In the rows, 128 means zero.
Each row is followed by its class.
[144 131 147  85  98 102 173 153 110 132 125 179 157 189 119 108 123 112
 171 158 107 137 157  96 149 108 185 144 133 196 160 127 118 123 107  87
 117 176  99 169 141 199 111] => z575
[178 144 145 112  82 103 149 160 157 143 106 109 138 142 109  77  76 129
 160 141 138 127 123 109 134 133 148 114 159 115 151 104  78 160 118 161
 149  79 108 170 123 122 109] => z575
[149 145 147 101 101 111 183 151 114 110 116 171 140 176 140 109 102 134
 161 161  90 132 145  91 164 114 173 159 132 185 164 127 118 113 130  83
 107 171 122 173 149 185 122] => z170
[102  95 142  97 148 178 130  84 103  57 120 113 115 130 115 108 113 173
 104 171 145 143  86 106 166 141 109 128 163 125 125 156 173 115 129 127
 163 131 152 194 148 124 125] => z421
[144 129 144  92 100  98 169 155 113 129 131 180 160 186 117 111 131 108
 175 157 110 134 159  98 149 108 182 147 133 194 159 125 120 125 109  89
 119 178  98 169 136 203 111] => z575
[101 112  89 115  98 156 123  59 130  51 136 134 131  82 163 114 148 189
 105 144  94 148 123 100 148 133 122 177 125  79  99 149 145 137 110 123
 129 171 119 203 102 181 129] => z421
[105 106 149 115 162 148 115 115  98  58 117 124 125 131 108 130 134 149
 116 142 162 134  77 104 153 142 101 121 171 138 117 143 170 121 153 140
 153 129 152 159 140 110 130] => z78
[106 110 140 117 163 152 118 110  95  79 119 117 125 138 114 117 131 155
 125 161 151 141  75 109 151 137 103 107 167 139 118 157 178 114 156 133
 160 130 152 178 145 114 122] => z782
[117 163 131 149  87  73 125 126 119  98 107 128 178 103 113 141 170 116
 151  94 126 162  91  93 106 150 113 162 147 146  89 145 143  99 198 144
  88 160 125 137 162 130 128] => z78
[ 88 119  92  96 112 140 134  49 124  32 128 133 159  94 165  97 146 169
 117 153  93 128 136 104 155 139 145 193 131  97 108 154 127 128 123 118
 129 215 104 228 116 180 127] => z78
[140 146 148 102 106  97 182 141 119  95 109 175 151 174 139 100 112 120
 157 146  88 143 152  78 163 117 163 177 134 187 162 133 103 112 134  85
 100 176 122 177 147 187 115] => z78
[135 141 144  82 100 108 175 142 110 128 137 172 165 182 117 110 104 112
 158 158  95 138 145  90 146 112 176 152 128 198 163 135 100 121 112  89
 112 182 113 171 142 198 108] => z37
[139 139 154 101 103  97 173 141 113 134 138 174 165 184 116 103 112 115
 173 145 104 136 161  83 147 103 175 158 129 199 157 124 105 114 113  80
 108 168 112 173 141 204 113] => z244
[103 100 147 105 148 180 118 100 103  55 125 109 122 144 118 114 122 170
 109 178 155 142  84 123 175 142 109 125 171 119 122 163 166 120 128 130
 168 125 151 179 140 125 120] => z572
[101  96 131 116 151 152 124 125 111  80  92 127 148 154 117  75  88 157
 105 184 150 144  90 100 147 137 128 164 155 154 136 149 131  93 138 124
 165 147 123 197 157 138 110] => z244
[140 150 143  95  98 110 185 143 122 105 115 169 138 173 140 107 101 128
 160 162  84 148 154  89 156 109 157 175 137 185 157 140 124 113 117  83
 100 160 128 171 148 189 121] => z421
[182 156 144 126  79 101 165 162 141 163 124 102 145 132 120  58  52 132
 168 137 121 106 121  99 135 129 148 118 168 132 172  98  67 147 130 156
 134 106 107 168 130 133 106] => z170
[109  97 149  78 139 173 127  96 101  53 112 113 108 154 123 118 123 176
 117 169 155 133  83 118 168 130 118 122 159 130 121 159 179 115 134 131
 162 130 136 191 141 125 129] => z575
[103 105 132 111 134 152 127 116 112  87  90 112 144 154 125  83  89 159
 105 181 149 141  94  99 152 138 120 149 159 147 131 152 138 102 138 127
 159 127 112 201 154 131 113] => z244
[107 101 148  92 161 166 115 118 104  69 120 110 105 138 113 140 122 157
 109 150 145 136  61 112 149 136  88 105 163 128 109 161 168 126 157 133
 151 124 162 148 145 105 129] => z37
[ 89 118  78 107 106 145 141  54 124  50 149 132 167  95 159  84 135 176
 114 173  89 132 134  92 156 137 143 184 127 106 107 164 135 142 106 111
 128 213 106 246 120 204 125] => z421
[ 91 114  85 100 111 140 131  53 119  40 142 126 162  97 165  87 148 177
 125 172  90 134 132  98 163 127 149 181 127 105 102 165 138 132 121 114
 139 209 106 252 111 194 125] => z782
[102 126  95  98 119 138 118  42 124  78 122 130 176 110 165  79 147 176
 113 143 105 141 118  99 147 133 163 176 124 106 115 148 118 108 121 109
 121 206 106 247  98 194 111] => z244
[ 96 107 118 121 141 159 130 121 105  81  81 137 148 132 126  98  96 155
 110 186 155 136  93 102 149 142 118 160 164 153 138 137 137  98 146 119
 158 132 120 220 158 138 115] => z9
[150 141 146  97 101 108 182 148 116 117 117 162 141 169 140 108 106 130
 161 155  84 134 150  85 164 115 162 150 138 177 159 132 112 119 135  85
 107 173 124 176 148 185 119] => z170
[168 162 145 126  72  94 158 166 141 167 120 104 161 136 106  56  77 125
 161 138 128 129 114 102 137 134 152 116 165 124 162 114  63 151 119 146
 129  95  97 163 137 133  98] => z572
[103 102 130 119 145 153 122 118 108  84  93 123 143 147 123  88  97 157
 110 177 148 144  89 102 147 136 118 157 153 154 135 150 140  93 143 130
 156 132 123 197 154 136 112] => z244
[111 161 124 141  97  96 107 145 101 101 110 137 164 108 130 140 171 133
 151 113 123 184  65 109  97 148 109 170 152 141  92 145 150  97 181 150
  97 153 142 114 139 145 113] => z572
[175 151 141 124  71 100 166 150 147 165 124 108 158 128 104  50  55 124
 159 131 122 123 123  93 125 129 152 127 163 133 167 110  76 142 118 153
 133 114 103 172 139 135 104] => z421
[175 150 130 138  73  99 141 165 158 155 109  95 160 126 115  62  71 120
 151 149 132 125 121 104 139 144 147 127 170 116 156 110  63 162 116 170
 148  77 110 181 115 133 104] => z572
[115 140 127 128  98 103 112 137 113  84 109 129 150 100 128 147 158 133
 139 110 117 176  62 102 100 143 101 177 137 143  88 142 143  95 191 144
  94 152 141 114 146 137 118] => z37
[175 149 144 131  75  96 168 154 152 158 119 102 158 129 103  51  59 125
 153 137 126 128 124  92 135 133 148 129 161 128 162 109  73 146 118 147
 131 102  99 170 147 129 106] => z421
[140 143 145  81  99 101 172 150 106 132 130 177 161 191 116 112 128 115
 172 166 110 144 160 100 149 108 187 146 131 197 159 130 118 119 103  86
 113 171 100 166 139 203 109] => z575
[103 101 121 118 140 155 130 130 111  79  87 136 140 138 132  92  96 155
 107 185 153 136  97 103 154 137 122 158 158 143 142 141 135 101 144 110
 156 134 123 205 155 136 113] => z9
[112 132 117 145 100  95 112 139 100 106 100 148 162  93 129 140 163 130
 150 117 124 167  85 100  92 141 111 177 151 146  99 124 138  86 189 137
 105 166 132 132 140 150 112] => z9
[103  92 157  95 152 175 124  83 102  59 122 104 114 155 124 111 114 172
 113 165 153 131  90 110 166 131 112 126 162 130 120 153 166 112 133 125
 164 121 138 185 139 125 125] => z244
[105  87 145  97 142 181 124  92 115  57 119 106 126 150 122 109 102 164
  99 171 149 130  75 105 166 146 109 130 157 136 126 154 152 123 141 132
 168 133 140 199 143 130 120] => z37
[104 117  86 103 119 145 124  58 121  79 110 135 164  89 168 101 151 173
 103 154 109 134 129 108 151 135 148 168 136  91 115 142 123 112 125 101
 129 195 114 239 107 184 118] => z9
[120 146 126 134  92  92 114 141 111  98 111 137 153 111 123 139 171 135
 159 109 132 171  78 107 100 139 105 160 149 139  91 139 153 101 182 149
 100 153 129 122 141 141 114] => z575
[117 156 123 154  76  79 128 138 119 111 111 135 181 102 121 145 160 122
 158 108 130 158  97  94 101 144 106 151 159 138  84 139 142 111 197 132
  95 153 125 146 161 136 123] => z9
[100 108  90 109 107 158 125  64 129  53 131 136 126  85 167 120 156 190
  97 148  89 154 123 105 149 135 118 179 119  78 102 150 148 129 110 117
 132 165 125 199 107 186 127] => z421
[147 143 147  88 108 101 171 141 107 146 125 170 154 183 120 110 124 108
 170 156  94 144 160  98 145 105 193 138 125 198 161 131 122 113 118  82
 121 171 113 170 136 192 116] => z782
[116 141 127 134 102  90 117 134 103  83 114 135 148 109 130 140 188 130
 155 105 127 174  74  97 105 146 107 164 142 139  89 145 152 102 189 151
 100 159 131 128 135 143 115] => z575
[ 96 112  82 120  93 152 126  66 133  54 131 134 145  86 163 104 137 195
  97 158  91 149 122  91 151 142 120 183 127  88 101 145 136 136 108 120
 131 171 113 221 108 191 122] => z421
[108 117 152 102 157 150 120 110  97  63 118 123 121 138 112 129 127 151
 119 137 155 134  79 108 153 136 102 117 168 137 122 152 173 115 157 135
 143 137 154 160 145 104 130] => z78
[117 161 121 153  73  82 116 145 123 115 105 127 186 102 109 134 166 125
 150 114 127 166  87 107 109 145 122 153 145 137  87 147 146 106 182 139
  93 143 127 136 160 138 125] => z572
[119 151 127 135 105 100 118 123 109  92 123 131 151  92 124 132 163 139
 143 104 118 185  77  95 100 142 110 172 142 134  92 144 154  97 176 143
  93 158 152 121 141 145 120] => z421
[ 90 104  87 119 105 154 121  58 118  63 123 130 133  90 158 115 149 188
 111 164  92 148 126 111 151 136 120 168 121  93  98 144 139 123 118 127
 150 167 103 215 104 181 123] => z782
[ 96  97  88 119 104 159 129  63 132  50 129 135 134  75 158 106 137 187
 102 158  87 152 132  94 151 140 118 184 128  79  97 147 133 135 107 119
 138 174 121 207 116 188 125] => z421
[123 154 126 161  87  72 119 138 124 115 113 126 186 113 111 129 167 122
 156 114 126 171  94  96 108 140 125 152 141 155  86 145 148 104 193 134
  98 157 122 145 164 136 124] => z782
[ 99 121  89  95 107 151 126  58 136  71 122 130 163  98 161  95 136 172
 100 144  97 136 110 108 146 140 141 171 124  94 113 150 114 124 122 114
 128 195 111 228 109 183 115] => z37
[108  87 149  90 148 176 129 102  95  58 111 117 107 137 132 128 125 172
 104 170 155 133  93 114 171 130 106 121 168 120 125 149 172 116 140 113
 166 119 149 185 141 122 128] => z9
[170 158 143 120  70  87 153 139 167 127 104  98 154 130 128  62  64 135
 149 118 123 106 116  93 141 142 154 118 162 107 155 110  75 157 135 162
 126  90 114 185 128 112 116] => z78
[144 139 149  99 103 105 184 150 114 110 106 178 151 178 141 115 115 125
 157 161  97 143 155  85 159 111 168 164 137 176 158 131 107 111 130  70
 110 165 120 178 151 189 116] => z9
[101  94 126 110 127 163 127 123 120  73  95 118 143 145 120  92  84 154
 100 183 147 133  78 105 155 140 119 153 156 153 133 150 139 113 141 132
 159 135 114 199 158 134 118] => z37
[ 95 108  88  78 111 146 129  59 119  37 143 138 144 106 170 103 168 174
 123 161  93 132 130 107 151 130 151 176 120  92 101 167 144 140 117 110
 134 217 106 228 109 192 122] => z575
[100  94 118 120 140 161 127 131 106  81  85 140 146 137 126  97  86 156
 107 191 152 131  96 105 144 141 120 160 167 149 141 139 138 100 142 120
 166 144 123 205 160 130 114] => z9
[131 151 149 117 117 103 192 130 101 120 111 165 153 170 120  97 133 114
 162 152 104 158 142  87 156 129 166 141 130 188 150 128 114 118 133  91
 127 149 119 186 137 189 113] => z782
[ 89 103  79  85  99 140 128  68 121  37 137 136 155 104 172  98 157 176
 124 171  94 131 137 105 156 131 140 177 127 100 100 166 147 148 117 112
 133 211 102 238 111 196 122] => z575
[103  94 123 115 137 159 130 128 106  79  83 133 139 131 130  99  93 155
 110 187 151 132 100 106 153 135 115 153 167 144 140 142 145 102 145 116
 161 131 125 206 163 127 117] => z9
[105 114  85  98 123 151 121  46 129  75 124 132 159  86 156  85 148 175
  97 149  98 145 125 106 147 139 151 163 122  81 118 151 140 116 115 108
 129 200 127 224 107 181 115] => z421
[127 156 157 107 116  97 193 128  98  96 111 173 149 170 126 112 134 108
 167 134 104 145 141  82 159 135 156 154 149 189 156 119 107 128 131 104
 113 157 116 177 129 181 116] => z78
[116 149 128 153  87  80 116 130 127 115 108 122 175 112 104 138 163 123
 154 118 130 173  92 108 109 148 119 143 142 139  81 145 150 103 189 137
 109 147 122 138 167 125 127] => z782
[103  96 131 118 144 154 124 120 111  89  93 117 135 147 116  86  98 156
 106 182 154 142  94 104 153 135 121 152 155 151 135 147 132  99 133 128
 163 123 117 195 153 138 115] => z244
[135 163 146 133 101  69 140 153 107 107  97 134 144 110 121 144 182 119
 148  83 109 170  77  94 100 146 107 146 153 138  95 131 143 102 203 140
  94 147 144  97 137 136 121] => z78
[111  88 161  85 146 169 118  88 102  69 118 104 110 153 115 115 118 170
 109 154 153 133  87 113 165 127 125 114 152 129 118 151 169 113 137 122
 162 126 141 177 138 114 129] => z244
[101  99 146 111 138 182 127  95  95  61 123 112 117 140 119 109 117 173
 112 173 147 134  81 121 173 139 108 121 170 127 127 160 167 117 132 132
 162 128 142 182 146 119 118] => z572
[121 154 131 147  79  72 124 129 130 104 117 128 184 103 111 132 156 122
 149  99 122 160  97  88 108 152 119 157 151 142  87 143 134 112 188 140
  92 166 128 142 166 138 125] => z78
[ 90 115  79  90 107 144 135  64 122  43 132 139 156 101 157  89 147 176
 124 175  98 131 139 106 156 128 147 183 124  99 105 163 127 138 110 112
 135 212  95 243 115 194 120] => z575
[142 137 156  97 104  95 170 139 111 136 138 174 165 192 119 101 115 112
 175 145 105 136 162  89 150 100 183 160 130 198 162 125 105 106 111  77
 106 180  99 162 138 203 108] => z244
[ 96 104  89 114 107 150 118  52 124  40 127 129 136  79 157 116 149 181
  98 147 102 134 133 101 161 136 127 179 122  86 100 149 130 127 117 125
 132 181 108 207 105 174 130] => z78
[181 146 151 123  80  82 146 147 158 157 119  90 162 142 114  60  74 128
 160 132 136 122 124  91 144 130 151 121 161 125 154 105  62 154 122 154
 134  85 108 186 119 137 108] => z244
[102 137  86 106 109 146 116  57 121  75 132 128 177  97 167  96 164 175
 107 149 105 145 116 110 152 144 148 161 132  88 111 164 134 129 117 116
 123 192 124 234 103 186 113] => z572
[113 158 127 158  78  77 122 125 126 119 114 129 192 112 109 125 146 129
 160 109 126 165  95  89  98 143 112 164 147 149  84 139 131  94 185 135
  91 153 116 149 166 147 115] => z244
[135 139 145  91  90 109 177 150 127 107 113 173 153 184 134 104  90 126
 157 156  84 139 134  87 154 111 162 169 135 190 159 136  97 119 127  89
 104 175 116 176 151 186 112] => z37
[108 109  89 112 103 152 119  75 127  58 129 123 134  90 164 123 153 191
 102 156  97 127 120 101 155 143 134 167 125  82 104 134 136 137 121 128
 146 166 113 217  97 186 133] => z170
[101 135  88 101 120 139 125  42 124  71 119 133 179  97 159  83 147 169
 107 145 108 135 127 109 149 142 160 179 127 104 124 147 119 107 122 114
 122 216 106 238 108 190 113] => z78
[176 151 145 125  81  94 149 144 156 157 109  96 163 147 119  51  54 133
 156 140 135 121 122  95 134 132 158 124 159 129 157 102  63 150 118 158
 139  88 104 185 119 135 105] => z244
